(in the rows, 128 means zero)
[132 111 142 114 112 129 126 121 114 124 152 112 119 129 133 145 138 126
 130 136 116 136 129 112 147 132 117 112 122 146 136 136 126] : V
[ 87 144 151 144  94 114 131 127  88 120 145  95 130 107 152 168 168 116
 139 130 149 128  90 191  86 142 112 119 139 124 117 174 117] : S
[147 131 134 124 109 144 111 119 133 122 168 125 116 156 145 151 136 102
 137 132 123 140 143 114 119 125 119  94 106 150 143 138 121] : S
[151  94 128 118 162 140 124 152  84  91 112 118 131 142 101 142  83 131
 122 126 130 101 153 106 157 138 124 138 136 125 127 121 157] : H
[125 128 145 139 119 140 118 111 110 133 159 116 122 127 129 147 126 124
 150 130 128 108 121 132 119 135 106 125 115 137 145 156 130] : G
[ 65 111 120 171 149 124 119  98 112 160  91 203 112 175 119 174 121 180
 133  99 219 145 149 101  20 186 150 169 139 141 123 109  71] : A
[145 125 148 138 102 135 138 127 101 139 155 108 130 136 135 134 146  83
 135 113 124 124 123 140 127 131 107 107 138 147 127 139 121] : H
[123 132 134 144 101 120 140 101 127 116 127 106  98 128 144  85 141 107
 118 152  88 154 129 131 157 149 140  97 121 154 131  91 126] : Y
[151 108 118 159 105 168 134 131 125 128 121 114 135 116 114 143 125  81
 125  94 135  65 153 109 154 144  79 136 177 155 176 115 145] : F
[133 128 131 113 157 112 138 170 126 107 118 130 129 137 115 137  99  93
 138 109 131 120 145 115 145 129 119 138 160  85 126 124 142] : E
[144  94 128 103 134 106 155 158 149 102 133 147 105 113 153 142  92 138
 132 155 113 109 142 106 168 114 103 133 141  99 144 147 152] : Q
[161  99 139 128 145 145 153 161  78 162 138 147 118 141 112 127 100  77
 149 124 132 120 137  47 173 136  95 136 155 164 138 113 154] : F
[138 128 207 149 130 107 118  86 134 207 177  53 133 163 112 123 147 170
 149 158 128 109   4 159 108 119 131  99  91  98  72 164 136] : Y
[100 121 144 138 117 118 123  93  89 148 125 110 123 151 126 117 140 125
 128 118 110 132 112 136 112 141 157 114 110 135 106 109  97] : A
[151 102  98 110 102 145 140 112 149 110 153 157 138 131 135  76 119  73
 114 131 112 167 143 151 141 106  95  88 130 106 112 158 115] : X
[102 138 122 114 123 120 121 105 147 143 132 114 118 101 126 129 122 156
 123 134 150  99 108 139 122 149 120 124 137 130 116 145 130] : B
[136 121 147 128  95 133 134 126 105 133 150 106 125 126 147 138 140  93
 133 125 116 121 122 126 137 128 105 107 133 152 135 139 124] : S
[ 98 136 137 150 123 119 124 111 129 139 141 127 121 135 141 110 136 135
 126 128 122 136 108 142  92 130 153 138 119 139 132 112  95] : Q
[103 130 151 132 117 120 125 105 113 148 142 115 120 145 138 122 126 110
 132 124 115 126 109 131 106 136 145 120 117 137 119 116 101] : A
[102 125 144 150 115 116 123  99 126 138 135 112 120 144 143 113 134 125
 126 124 114 139 111 133 116 135 142 129 122 143 120 121  99] : W
[153 112 125 125 126 132 128 127 153 143 140 141 119 141 103 134 106  82
 155 137 121 123 164 104 157 119 115 111 155 114 149 135 144] : X
[101 117 141 147 111 124 124  95 134 133 140 105 115 148 128 118 127 109
 127 126 110 148 108 133 121 138 145 125 132 131 119 110  81] : S
[132 104 135 142 124 132 129 110 100 125 135 121 129 133 130 130 141 131
 134 130 132 130 121 123 134 143 100 135 112 157 129 137 120] : W
[141 111 116 111 150 132 123 141 146 120 119 131 144 123 105 116 110 140
 134 152 149 101 140  80 150 140 111 117 142 119 139 123 146] : V
[137 115 137 102 146 110 139 160 123 123 126 117 120 116 118 138 126 118
 136 130 132 131 132  88 179 143 101 118 145 135 117 118 147] : Y
[ 89 128 124 161 133 126 138 101 152 121 124 192 113 166 105 123 132  77
 104  83 139 130 146 146 110 135 139 120 146 137 118  88  89] : B
[127 138 106 114 137 129 123 125 155 131 136 126 136 118 120 114 127 138
 133 146 152 153 114 131 107 139 134 129 125 110 115 146 109] : X
[151 111 129 122 150 138 115 150 134 140 148 129 137 158 117 138 110  86
 153 108 130 117 132  96 130 125 125 128 142 124 143 121 123] : V
[117 118 127 122 121 135 131 123  97 137 144 114 130 102 128 119 156 117
 124 134 126 107 106  94 144 142 110 125 124 169 141 110 121] : V
[130 154 108 111 161 143 113 136 179 119 126 125 137 124 106 131 130 159
 132 156 172 149  96 123 105 151 140 118 123 106  96 125 120] : G
[124 128 111 122 144 138 126 127 150 141 128 127 137 123 103 106 118 134
 136 148 149 132 106 128 117 149 126 126 130 118 107 129 119] : B
[120 137 106 110 141 139 131 129 168 117 120 146 121 121 125 154 117 135
 124 137 167 143 126 122 104 136 145 133 132 113 121 126 105] : S
[ 95 118 145 146 118 107 133  99 106 153 138 120 112 137 133 107 133 108
 129 121 106 124 105 145 120 133 144 127 120 142 122 118 103] : B
[ 93 120 152 136 114 105 124 102 121 131 138 100 120 150 141 111 134 118
 125 128 110 141 101 130 117 141 151 110 130 126 115 113  94] : V
[146 118 133 138 120 126 122 147 146 155 137 117 115 127 116 135 132 116
 145 141 125 115 139 110 141 134 114 131 143 143 156 119 149] : B
[141 114 134 118 146 124 131 150 128 115 136 124 115 129 118 149 108 127
 141 127 137 132 150 111 166 128 117 123 147 120 134 147 152] : Y
[108 163 147 161 120 126 113 116 128 171 120 108 115 147 124 117 147 120
 140 125 132 152 127 147  89 134 153 118 137 120 119  98 115] : H
[101 133 151 158 109 124 126 103 117 148 135 105 121 140 130 107 145 110
 126 117 127 137  95 150 111 136 139 114 140 131 111 114 107] : G
[124 125 149 130 105 132 128 112  99 129 154 110 128 119 131 142 139 117
 135 121 129 108 115 134 134 138 106 109 129 152 128 151 131] : G
[127 131 136 125 115 134 126 117 128 130 141 101 126 122 128 155 142 113
 138 114 131 117 120 126 136 139 110 125 131 140 127 140 117] : W
[132 127 143 128 107 137 136 126  99 138 143 114 143 124 131 142 125 114
 133 109 117 128 128 136 125 133 112 128 128 146 127 157 122] : F
[134 136 127 120 114 113 129 121 114 120 131 115 137 123 131 100 133 126
 127 129 131 137 138 140 121 138 118 112 124 118 125 145 131] : E
[101  88 142 143  94  96 138  68  92  94 137 154 119 118 156 114 152 149
  71 104  92  86 125 152 168 120 132 104 124 209 121 130 121] : G
[130 119  75  98 159 148 121 138 146 128 119 117 139 100 120  83 135 149
 114 149 163 131 102  97 119 126 132 135 103  95 120 111 110] : A
[128 127 144 130 113 128 132 123 109 139 147 107 127 125 143 148 143 115
 141 120 133 116 114 115 132 140 112 125 129 157 129 145 122] : W
[140 129 134 113 122 127 126 127 106 112 159 118 145 134 125 131 129  93
 131 116 127 123 128 115 119 154 113 120 121 165 133 134 115] : E
[137 148 146  96 104 156 116 179 105 135 160  87 138 132 155 163  81  90
 137  75 117 121 141 118  74 124 147 138 123 107 143 161 134] : Y
[128 128 115 123 133 127 124 122 157 139 121 119 130 124 123 114 131 142
 130 140 149 148 112 119 117 136 129 133 125 114 110 129 115] : W
[103 112 164 119 129  98 131 109  55 147 175  96 120 119 157 148 103  98
 157 157 144  85  85 106  86 152 146 149 105 185 168 161 120] : X
[124 141 104 129 144 135 120 122 164 132 132 118 131 115 111 128 141 147
 132 148 155 133 107 141 109 136 133 127 130 105 114 135 111] : H
[134 139 141 129  84 120 128 117  98 161 164 145 118 121 125 176 166 119
 138 102 157 113 145 149 100 123  97 104 142 137 135 188 159] : E
[153 105 124 128 124 136 147 148 145 117 132 143 115 128 132 129 109  83
 137 144 113 125 145  94 165 128 108 127 152 140 150 112 130] : S
[147 109 137 133 126 126 148 145 113 140 132 135 116 121 129 136 116  81
 139 116  97 132 134 121 166 125 100 149 151 153 140 118 138] : F
[138 119 131 122 148 131 127 132 137 139 128 134 127 139 102 149 110 111
 156 142 164 101 138  98 131 147 113 122 145 122 138 127 137] : A
[120 148 109 119 133 143 121 130 146 154 130 109 154 105  99 107 147 138
 144 150 147 131  95 117 109 144 138 119 133 110 111 131 114] : V
[124 114 133 108 138 125 129 145 115 128 132 126 127 116 121 142 117 117
 148 142 136 117 138 104 148 130 104 122 145 117 139 140 144] : V
[110 129 134 138 130 128 123 113 124 143 120 116 119 152 122 113 123 131
 119 123 125 151 123 129 100 129 158 123 119 104 108 104 100] : H
[118 125 100 129 139 143 129 120 143 142 126 142 133 120 120 107 131 136
 135 150 158 122 106 111 108 150 124 122 133 120 114 126 111] : A
[120 109 133 126 137 129 132 139 141 127 139 126 119 105 124 167 108 142
 150 158 128 105 123 118 143 140 109 137 149 130 143 156 153] : Y
[142 126 133 122 133 122 135 150 112 138 123 151 121 129 125 155 106 109
 141 116 145 121 148 153 114 120 109 130 151 103 118 155 158] : H
[ 99  96 139 154 147 114 145  82 132 127 130 154 127 169 149 101 113 148
 115 132 133 110  96  96 141 166 154 112 141 195 103 105  75] : B
[160 115 118 117 161 143 128 159 130 128 120 118 122 125 128 135 100 139
 145 166 155 119 149  92 148 116 140 127 143 120 151 130 159] : H
[143 121 133 122 145 122 142 151 135 126 127 136 125 129 112 138 109  96
 142 127 137 118 140 111 145 132 109 138 158 114 140 123 144] : E
[146 100 126 121 138 130 127 144 132 134 127 138 123 134 106 138 111 119
 142 137 138 120 139 100 145 134 112 130 151 118 137 127 150] : V
[131  95 128 155 113 122 122 163 142  97 170 153 148 141 162 111 112 178
 127 161  59 157 118 167  80  97 132 162  86  96 140 185 118] : Q
[146 100 136 133 150 125 133 134 154 132 130 117 121 142 103 146 111 126
 145 132 136 117 123 106 159 137 122 129 148 116 131 126 134] : Y
[108 127 147 147 114 113 121 107 119 147 129 104 119 149 140 112 130 118
 132 114 112 142 115 127 111 136 143 133 120 132 119 115 101] : W
[172 122 118  98 204 129  91 236 188  76 119 155 108 208 109 191 103  85
 105  63 128 211 180 101  97 106 171 186  92 100 147  37 108] : B
[150 104 139 121 137 123 139 132 117 118 136 116 122 137 128 137 106 115
 132 134 143 115 130 102 158 133  99 124 134 131 140 140 143] : F
[117 126 143 125 101 111 127 102 134 124 168 114 116 119 119 162 137 131
 143 163 125 130 127 128 130 147 131 115 127 152 143 168 123] : X
[104 124 151 156 106 123 126 119  90 173 138 108 120 135 134  99 147 100
 135 114 107 152 112 127 114 134 141 125 135 160 125 106 115] : Y
[152 114 126 120 134 137 144 153 131 123 117 164 129 132 110 143 111 125
 136 131 154 131 166 107 141 133 111 122 157 131 133 127 147] : Q
[165 138  81  81  87 159 116 126  49 114 134  80 123  75  72 131 143  40
 150  83 110  74 196  98 193 159  90  94 138 139 163 129 173] : V
[111 128 157 151 110 112 129 104 114 147 142 116 124 155 142 118 135 107
 127 116 111 137 107 150  98 133 145 123 132 136 123 120 106] : E
[110 127  96 127 139 130 129 115 149 131 126 131 127 103 108  97 138 141
 125 148 162 142  92 131 105 141 131 135 121 102 111 129 108] : G
[139 127 150 117  88 129 118 112 107 132 156  89 131 131 126 152 143 105
 138 117 125 116 138 115 132 144 103 101 118 159 133 151 131] : W
---
[179 160  91  51 147 157 163 148 131 155 111 119 118 146  82 144 161 109
  71 133 129 137 137 135 108 149 152 123 114 121 123 151 161] : Z
[131 123 120 146 144 100  96 158 109 149 110 155 112  96 145  86 106 148
 111 136 132 153 121 128 104 132 104 155 199 146 172 126 133] : C
[106 123 164 125 115 116 156 152  98 109  99 145 111  91 183 139 103 127
 106 135 109 109 116 137 141 144  92 132 153 145 137  98  98] : J
[132  85 122 152  88 139 154 141 113 138 102 162 180 108 146 120 116  87
 104 107 142 144  55 167 193 128 139 132  67 150 151  79 148] : R
[114 133 148 131  88 134 186 142 107 165  70 170 158  91 143 135 112  75
 131 135 169 145  77 143 179 148 101 118  79 160 151  85  77] : D
[159 148  96 123 125 136 145 144 160 116  87  87 155 128 123  91 178 123
  56 124 119 136 136 124 135 136 157 118  88 123 103 128 132] : C
[ 90 159  80  33 170 103 104 145 155  63 133 105 139 136 122 131 147 120
 176 193 126  77 112 180 136 149 149  84  78 146  92  70 105] : D
[182 114 107  67 173 147 176 118  94 113  81 159 163 142 180  71 127  82
 125 124 124 151 100 183 149 197 124 128 127 150  55  72 127] : R
[154 146 170 137  83 126 133 146 103 154 113  91 156  76 146 101 126 107
 145 135 165 168  54 167 164 102 106 140  76 149 122 129 100] : P
[126 119  90 211 103 121 137 111 131 150 159 137 138 153 137 137 123 156
 111 111 129 157 142 127 131 136 131 126 149 139 131 166 132] : C
[117 121 161 113 119 115 138 118  90 100 110 149 121  98 139 143 111 136
 161 159 116  81  95 141 137 141 112  99  98 127 141  99 109] : U
[144 121 152 147  95 137 146 167 112 145  98 127 136  69 143 105 146 149
  77 146 134 160  89  97 154 123 116 124 140 142 158 129 109] : D
[140 101 112 171 110 102  89 146  78 118 107 134 134  74 172 130 144 136
 100 174 126 151  85 139 141 151  80 160  83 172 138 116 159] : D
[143 100 162 139 113 112 173 144  53 164  89 169 126 102 152 116 108 115
  74 133 165 155 105 145 121 155 128 173 189 160 178 116 143] : Z
[139 139  91 106 148 107 145  94 106  46 137 117 135 142 147  98 120 116
 169 134 126 160 130 172 147 159 101 159 112 156 103 103 113] : U
[176 136 111 133  94 128 140 121 105 155 126 102 168 123 116  38 132 172
 142 171 134 140  96 117 114 150 170 107 122 120 123 159 126] : P
[118  99 115 192  88 127 136 106  94 165 128 165 116  93 154 114 103 164
 145 131 165 173  95  80 111 140 141 127 178 137 143 154 124] : C
[132 137 179 192 100 107 147 152 101 126 109 155 138 127 158 132 115 151
  99 146 103  94 113 126 150 113 111 138 179 166 154 146 102] : T
[167 109  30 165  96 178 141 145 118 128 129 142 188 106 175  77 155 125
  75 149 160 188 126 164 146 152 130 141  99 170  86 141 105] : U
[101 116 134 176 141  87 101 152 166 148 111 125  75 116 124 172 139 126
  74 145 112 213 134 110  98 121 107 139 185 119 169 153 142] : Z
[174 138 159 163  91 152 125 182  92 141 106 129 138 103 132 162 129 118
  95 109  98 143 109 144 157 114  93 120 108 144 145 150 133] : P
[117 159 100  79 137 129 170 128  81 138 104 129 113 103 156 114 115 128
 114 172 170 188 118 103 107 192 156 168 142 168 125 126 133] : P
[132 164  62 116 128 136 104 165 140 155 118 140 139 126 150  98 119 136
 133 147 136 138 171 135 122 150 172 131 177 158  95 151  95] : R
[179 193  95  98 136 148 112 148 138 148 139  95 134 128  86 116 171 153
 131 144 146 139 163 144 104 116 138  85 106 101 101 152  84] : L
[141 114  97 202 103 125 130 118 136 125 112 141 160 170 120 118 128 153
 118 101  88 129 111 127 144 129 174  84 117 121 118 151 136] : T
[157 109 108 108 158 120 103 130 100  97 127 159 116 106 143 147  98 156
 124 132 107 136 101 146 133 136 146 147 170 151 170 127 166] : U
[111 105 153 181  57  83 123 126 112 120 105 140 115  91 179 111 105 152
 128 183 112 108  78 118 146 149  98 147 159 179 159 128 138] : T
[135 106 112 173  93 112 159 146 107 191 111 141 153  90 160 101 115 106
 104 151 141 198  49 165 157 146 109 154  88 137 146 138 124] : Z
[173 167 109 108 106 165 173 133 143 167 101 121 170 159 107  42 133  85
 124  94 168 147 150 144 129 128 173 149 170 147  85 156  94] : T
[ 98 109 127 165 111  90  91 124  91 120 110 170  90 114 147 145  99 139
 139 175 122 134 120  95  88 159 125 156 180 168 163 132 180] : R
[ 87 132 155 147 119  96 104 161 187 141 122  98 110  56 187 115 109 120
 106 175 115 175  98 112 145 122  82 185 168 130 145 102 110] : C
[138 128 145 158  87 119 113 151 129 147  98 123 143  95 159 117 147 111
 113 146 145 150 120 136 145 139 116 129 156 163 119 139 119] : J
[138 115 109  70 169 110 109 103 104 119 108 140 125 119 128  32  91 114
 191 108 155 151 102 136 111 147 145 161 167 146 145 113 155] : R
[ 54  91  70  98 195  77 106 139 131 131 113 164 100 104 192  72 111 117
 122 146 140 158 115 148 122 187 128 160 144 175 158  94 141] : C
[184 144 128  74 160 160 133 132 145  86 105 127 134 127 164 124 111  86
 135 112  96 177 117 158 135 140 118 153 149 123  95  75 136] : L
[121  94  92  84 148 136  99 140 106  65  64 106 133  34 206  51 156 120
 130 152 145 157 115 145 129 155 115 111  64 111  54  54  61] : U
[ 92 117  60 190  96 133  83 137 124 126 132  99 116  71 165 102 162 170
 125 190 165 188 129 104  71 142 105  96  98 119  76 141  91] : L
[110  85 113 179 130 138 148 102 110 125 125 160 149 131 142 129  94 142
 132 105 137 138 131 122 128 138 145 121 160 122 130 128 115] : U
[150  80  98 152 131 131 107 116 114 139 115 194 112 157 129 204 146 118
 147 113 124  82 156 156 116 143 154  50 108 141 105 153 120] : L
[ 98 122  67 129 136 114  84 106 149 127 125 116  85 112 102 158 146 165
 131 160 141 165 156  82  85 165 117  88 126 100 122 123 148] : R
[111 109 127 140 142 113 123 136 109 145  91 164  77  82 148 166 139 125
 110 143 147 172 106 112 116 142  98 101 124 140 138 140 109] : R
[140  96 118 163 105 165 171 152 108 139  93 100 126 106 145 127 170  91
  52 114 148 191 143 160 110 173  97  95 135 126  57 136 109] : D
[115 119 104 135 137 135 149 118 181 161 116 116 111 155  88 141 149 123
  80  96 137 164 130  87 110 114 138 122 123 119 116 152 148] : L
[128  81  75 194 121 112  92 133 131  88  81 144 152 110 198 122 159 133
  86 163 124 175 129 138 123 171 121 104 139 164 103 114 133] : J
[121 137 153 163 108 131 122 119 136 147 127 124 122 128 117 142 133 147
 125 158 142 166 134  76  99 139 125 125 203 136 127 137 143] : D
[161 109 157 200  76 128 123 164 108 155 121 112 125  73 141 121 113 119
 104 122  92 155  56 138 164 111  56 166 119 138 152 179 152] : T
[125 110  63 118 139 114 104 114 153  70 141  97 117 127 116 155 164 142
 139 154  93 110 120 121 141 136 102  97  34 125 107 139 140] : D
[161 134 162 127  70 123 149 167 100 146  92 137 135  86 161  72 111 115
 103 135 118 122  96 157 154 121  98 149 128 144 124  98  91] : R
[148 190 140  82  92 156 206 121 100 134 128  94 112 153  85 166 130 103
 139 122 133 122 140 120 126 149 128 116  80 124  85 157 110] : P
[116 107 129 195  71 132 129 174 117 129  98  98 185  82 212  97 118  78
  92 134 119 161 107 199 172 141 104 162  86 143 100  95 106] : Z
[137 163 118  77 142 159 130 164 185 175 126  95 108 132  92 131 133 106
  84 113 135 179 154 116 102 107 124 140 151 107 106 135 120] : P
[ 90 131 120 167 108 121 129 130 119 101 133 117 155 113 152 131 106 120
 167 140 134 150 106 161 143 128 101 111  94 120 143 103 101] : Z
[184 114  96 147  78 143 139 172  77 177 128 141 160  91 141  15 127 156
 130 104 165 152 115 163 149 130 112 123 168 155 130 156  74] : L
[135 108  92 102 173 111  94 136 113 134 104 148 118 119 137 143 124 126
 124 161 112 121 107 122 107 169 151 151 132 149 134 132 194] : L
[113 158 210 146 124 122 166 117 120 142 132  96 147 139 139 159 118  63
 146 113 137 170  89 175 155 124 113 159 110 129 123 114 141] : Z
[ 83 157  91 155 154 140 124 103 113 120 129 145 108 148 118 163 127 123
 177 135 169 183 164  92  77 148 136 104 153 125  79 146 104] : R
[148 161  82 124 136 140 148 139 141 105 131 111 155 135 126 128 166 143
 109 149 134 142 163 121 138 113 144 112  88 108 107 138  67] : Z
[121 150 155 137 141 114 155  91  73  63 117 102 139 149 134 140 138  86
 204  82 129 162 105 151 163 134 129 121  49 129 103 126 121] : Z
[115 115 138 189  96 126 117 118 148 132 139 112 143 105 145 141 141 146
 122 139 128 165 103 126 157 117 111 111 109 127 117 134 112] : U
[191  95  94 135  99 144 139 154  76 153  95 168 170  68 185  39  89 104
 114 126 130 126 106 170 149 155 106 180 117 141 155 106 116] : C
[134 101 138 149  98 113  92 181 116 137  97 127 125  62 182  94 129 131
  97 171 125 135  96 146 119 113  93 144 155 148 137 127 114] : Z
[104 105  70 162 142 135  66 140 163 204 146 122 127 110 119 100 144 104
 147 104 212 252 159 113 115 121 109 152 170 152 113 169 115] : P
[150  82 130 166  82 136 113 149  88 127  99 161 148  79 157  88 102 110
 148 116 134 134  95 138 148 105  87 130  85 148 167 126 102] : P
[112 127 110 166 105 107 122 151 166 124 101 113 111 105 127 103 165 124
  56 143 137 184 127 134 118 107 108 114  94 131 151 125 101] : R
[166 151  70  77 195 147  94 132 105 149 166 129 141 130  80  89 149 157
 169 118 159 169 120 128 112 114 136 120 111 104 156 157 141] : Z
[ 75 121 124 193  92 111 125 125 165 114 125 101 144 127 135 190 155 127
 120 145 143 146 124 125 164 132 104  89 103 153 106 121 108] : D
[104 122 116 188  94 114 124 141 137 172 115 103 146 107 170 128 144 116
  88 158 140 185  77 148 137 147 109 140  95 161 114 152 155] : Z
[101 132 163 126 121 106 127 144 133  78  99 106 109  85 165 133  86  78
 153 130 104 157 104 161 142 123  73 162 125 129 132  77  98] : D
[118 118  99 186 110 130  78 140 171 165 135  74 172 142 140 130 193 139
  83 157 161 165 153 148 126 147 130  86 116 155  63 146 141] : P
